Here is a tiny trained network, its code and every weight. The questions are about switching its units off for an input and a target symbol, where a switched-off unit gives its printed mean instead of its output.

import numpy as np


def w(rows, s, z=0):
    codes = np.array(rows[::2]) - 128.0
    scale = np.full(codes.shape[1], s)
    scale[-1] = z or s
    return codes * scale


def f(y):
    return np.maximum(y, 0)


def softmax(a):
    e = np.exp(a - a.max(-1, keepdims=True))
    return e / e.sum(-1, keepdims=True)


def log_softmax(a):
    a = a - a.max(-1, keepdims=True)
    return a - np.log(np.exp(a).sum(-1, keepdims=True))


def net(x, mask):
    ids = ['αβεζηθλμπσφ'.index(c) for c in x.split()]
    T = len(ids)
    res = E[ids] + P[:T]
    u = 0
    for l in range(2):
        r = res
        for j in range(2):
            rows = slice(2 * j, 2 * j + 2)
            q, k, v = (r @ M[l][rows].T for M in (Q, K, V))
            z = softmax(np.where(np.tri(T) > 0, q @ k.T / 2**0.5, -1e9)) @ v
            o = O[l][rows]
            res = res + np.where(mask[u + j], z, o[:, -1]) @ o[:, :-1]
        u += 2
        y = f(res @ A[l][:, :-1].T + A[l][:, -1])
        res = res + np.where(mask[u : u + 8], y, B[l][:, -1]) @ B[l][:, :-1]
        u += 8
    return log_softmax(res[-1] @ U[:, :-1].T + U[:, -1])


Q, K, V, O, A, B = {}, {}, {}, {}, {}, {}
E = w([
[84,106,89,180,181,130,122,125,30,171],'α',
[207,94,119,92,123,162,169,77,88,158],'β',
[152,165,87,84,117,162,141,86,113,197],'ε',
[109,143,78,166,64,130,115,174,29,95],'ζ',
[64,99,176,65,92,119,158,133,117,131],'η',
[88,101,148,176,147,236,121,57,131,89],'θ',
[97,170,54,129,114,124,196,52,210,254],'λ',
[137,68,99,114,112,187,92,130,155,60],'μ',
[151,92,106,193,149,154,219,82,160,217],'π',
[149,115,20,53,128,128,172,42,211,178],'σ',
[203,101,154,184,87,61,126,98,135,176],'φ',
],0.018)
P = w([
[179,254,119,84,153,134,197,156,83,112],'0',
[149,196,103,99,135,172,234,92,82,88],'1',
[132,191,91,108,118,146,191,86,87,108],'2',
[128,171,89,121,104,124,169,83,91,115],'3',
[117,153,89,132,94,126,149,80,99,120],'4',
[108,137,88,145,87,123,134,86,111,129],'5',
[101,116,92,159,85,119,120,86,120,133],'6',
[96,97,100,175,81,125,110,88,132,144],'7',
[88,77,105,190,68,125,98,96,139,147],'8',
[84,51,117,204,67,126,86,101,155,155],'9',
[82,36,122,210,57,132,73,113,154,169],'10',
[86,26,131,221,49,143,72,114,160,186],'11',
],0.0097)
Q[0] = w([
[157,148,164,112,168,157,139,188,84,102],'0.h1',
[147,112,109,140,97,143,140,118,118,157],'0.h1',
[116,77,111,131,4,153,218,50,76,173],'0.h2',
[31,134,188,120,149,119,87,169,107,41],'0.h2',
],0.012)
K[0] = w([
[166,127,111,163,132,144,96,124,124,140],'0.h1',
[125,76,153,138,129,150,102,158,111,158],'0.h1',
[49,26,142,172,100,145,42,154,165,132],'0.h2',
[246,149,148,143,131,104,151,96,187,170],'0.h2',
],0.012)
V[0] = w([
[74,129,222,76,93,63,153,132,174,124],'0.h1',
[41,76,160,53,161,85,159,150,91,96],'0.h1',
[107,174,204,200,154,174,88,171,79,2],'0.h2',
[177,65,100,172,81,51,182,190,68,93],'0.h2',
],0.0064)
O[0] = w([
[147,97,55,95,79,102,142,148,84,246,53],'0.h1',
[112,61,67,122,155,124,87,147,76,155,248],'0.h1',
[105,145,155,180,58,175,76,62,141,120,167],'0.h2',
[134,107,118,184,84,101,212,131,132,63,228],'0.h2',
],0.012,0.0016)
A[0] = w([
[112,161,41,164,111,81,89,158,93,182,2],'0.n1',
[49,133,195,115,141,133,151,113,181,87,56],'0.n2',
[148,146,203,149,104,144,85,123,130,165,200],'0.n3',
[105,206,111,104,157,66,98,254,132,156,40],'0.n4',
[163,101,110,165,123,72,70,144,120,138,7],'0.n5',
[174,112,145,100,143,133,60,152,179,60,149],'0.n6',
[192,167,70,127,103,108,137,148,110,147,67],'0.n7',
[104,126,167,154,130,157,135,111,157,60,36],'0.n8',
],0.0096,0.0043)
B[0] = w([
[129,91,242,124,95,108,176,44,125,24,253],'0.n1',
[172,84,211,46,79,80,130,70,86,139,188],'0.n2',
[150,160,40,115,162,59,108,78,124,97,224],'0.n3',
[130,197,159,156,187,99,100,27,176,7,144],'0.n4',
[139,137,1,93,203,69,182,194,137,122,170],'0.n5',
[48,79,38,58,189,175,120,48,135,87,154],'0.n6',
[139,152,157,93,118,210,147,204,136,164,215],'0.n7',
[142,177,45,124,120,100,144,194,142,221,233],'0.n8',
],0.0074,0.0047)
Q[1] = w([
[133,154,163,126,127,64,163,143,150,138],'1.h1',
[80,68,158,85,66,202,172,112,6,157],'1.h1',
[148,128,215,50,170,190,63,190,157,165],'1.h2',
[147,108,89,78,132,191,113,92,133,161],'1.h2',
],0.012)
K[1] = w([
[181,145,119,155,143,195,135,129,120,105],'1.h1',
[124,42,114,150,128,80,95,149,221,163],'1.h1',
[251,205,124,161,175,193,162,88,177,109],'1.h2',
[195,54,70,165,143,157,113,88,90,140],'1.h2',
],0.013)
V[1] = w([
[197,141,155,144,146,85,86,146,79,54],'1.h1',
[151,137,34,198,186,171,135,148,132,199],'1.h1',
[79,167,2,138,148,204,113,209,70,158],'1.h2',
[145,111,116,35,72,148,100,154,190,62],'1.h2',
],0.0088)
O[1] = w([
[237,88,134,138,146,249,130,139,43,97,51],'1.h1',
[85,131,79,24,113,175,161,28,139,66,2],'1.h1',
[76,48,152,70,70,30,94,103,194,100,102],'1.h2',
[182,131,56,128,85,255,83,182,194,107,151],'1.h2',
],0.0085,0.0069)
A[1] = w([
[101,145,241,185,112,92,63,79,110,164,113],'1.n1',
[101,146,179,187,158,125,196,158,117,196,120],'1.n2',
[88,192,146,120,156,179,16,178,131,143,153],'1.n3',
[138,39,84,165,148,88,100,118,142,108,80],'1.n4',
[86,173,90,79,148,145,51,48,161,157,54],'1.n5',
[156,74,157,141,2,131,115,101,124,168,82],'1.n6',
[202,87,226,216,107,84,104,162,83,162,98],'1.n7',
[148,231,79,192,90,177,141,138,189,110,2],'1.n8',
],0.0083,0.0074)
B[1] = w([
[160,158,50,106,158,248,213,123,146,154,226],'1.n1',
[188,102,141,199,149,90,126,147,197,62,232],'1.n2',
[57,219,103,106,38,55,195,150,112,179,168],'1.n3',
[175,204,186,118,114,195,157,55,93,132,187],'1.n4',
[240,66,213,204,184,101,112,169,94,112,186],'1.n5',
[156,198,135,69,129,122,8,226,140,75,234],'1.n6',
[2,117,205,42,186,211,130,135,114,85,255],'1.n7',
[45,4,126,91,203,117,57,114,142,158,190],'1.n8',
],0.0068,0.0097)
U = w([
[147,175,136,151,190,93,129,128,153,84,8],'α',
[192,127,211,204,154,115,84,75,95,150,156],'β',
[146,149,96,111,186,115,139,142,126,94,28],'ε',
[138,73,110,162,140,167,95,118,163,69,93],'ζ',
[136,82,254,169,158,107,135,195,122,118,93],'η',
[104,228,126,106,142,181,121,117,99,167,90],'θ',
[182,168,148,233,136,84,180,179,173,135,85],'λ',
[158,224,166,178,37,144,127,128,142,43,185],'μ',
[77,116,136,138,149,131,206,24,120,101,147],'π',
[156,81,91,121,119,47,161,198,88,232,253],'σ',
[229,126,58,168,87,190,211,168,27,143,135],'φ',
],0.0053,0.0049)

Each question gives the input, a string of symbols that net reads in full, and the target symbol t.
The units are the heads (2 rows each of Q, K, V and O) and the neurons (one row each of A and B). Each row of codes is followed by its name. A weight is (code - 128) times the scale printed after its matrix; where a second scale follows, it is the last column's (O, A, B and U).
mask holds one flag per unit, layer by layer, with each layer's heads first. A switched-off unit (its flag False) gives its mean, the last column of its rows in O or B, instead of its output. The means were averaged over made-up inputs and are rounded, as every weight is.
A unit's drop is (log p(t) with every unit on - log p(t) with that unit switched off) / (log p(t) with every unit on - log p(t) with every unit switched off).
The circuit of an input: a set's keep is (log p(t) with only the set's units on - log p(t) with every unit switched off) / (log p(t) with every unit on - log p(t) with every unit switched off). Starting from the 12 units with the biggest drops (on a tie, the unit counted first), units are removed one at a time, each time the one whose removal leaves the highest keep (on an exact tie, the one counted first), for as long as the keep stays at least 0.8.
circuit, biggest first: the units of the circuit, biggest drop first
most important unit: the unit with the biggest drop
top k neurons: the k neurons with the biggest drops, biggest first
k most important neurons of layer l: the k neurons of layer l with the biggest drops, biggest first
which heads matter: for each layer, one digit per head in row order, 1 if its drop is at least 0.15 and else 0, layers parted by /
input β π λ, target α: which heads matter	11 / 00
input ζ β β η η α θ σ ζ θ β π, target β: which heads matter	11 / 10
input β α β η β σ π η φ ζ λ ε, target μ: which heads matter	11 / 00
input β ζ π η, target π: circuit, biggest first	[1.h1]
input β β μ β β σ, target ζ: top 2 neurons	[0.n6 1.n8]
input ζ β η β ζ φ, target φ: which heads matter	10 / 11
input β α η η φ β β φ β ζ φ, target μ: top 3 neurons	[0.n1 1.n6 1.n4]
input β β η, target η: circuit, biggest first	[1.h1 0.n2 0.h1]
input β β η ζ β π, target π: top 4 neurons	[0.n2 1.n8 1.n5 0.n7]
input β ζ μ α α π η β θ, target θ: circuit, biggest first	[0.h2 1.n1 1.n3]
input θ β μ β β θ β β, target β: circuit, biggest first	[0.h2 1.n5 0.n3]
input β ζ ζ ζ β β β β η φ ζ, target φ: circuit, biggest first	[1.h2 0.n2]
input η ζ β, target η: top 4 neurons	[0.n1 1.n7 1.n8 0.n4]
input β β ζ β β β ζ, target μ: most important unit	0.n8
input η α θ, target θ: 2 most important neurons of layer 1	[1.n1 1.n7]
input ζ β π π β θ β β σ, target β: circuit, biggest first	[0.h2 1.n5]
input β σ β β β, target φ: circuit, biggest first	[0.h1 0.h2 1.h1 1.h2]
input β β β, target φ: circuit, biggest first	[1.h1 0.h1 1.h2]
input β φ β β β β ζ φ λ ε, target μ: circuit, biggest first	[0.h2 0.h1]
input π β π μ β β λ φ η, target φ: circuit, biggest first	[1.h1 1.h2 0.n2 0.h2]
input η η β π, target σ: top 2 neurons	[1.n7 0.n7]
input β β θ φ σ β λ θ μ β, target ζ: circuit, biggest first	[1.h2 0.h1 1.n8 0.n6]
input λ θ ζ θ α ζ ζ β β φ, target μ: most important neuron of layer 1	[1.n6]
input α θ φ, target β: top 3 neurons	[0.n8 1.n5 0.n3]
input η ζ ε, target η: 2 most important neurons of layer 1	[1.n8 1.n7]
input β β β β σ β θ μ ζ β η α, target η: circuit, biggest first	[1.n7 1.h1]
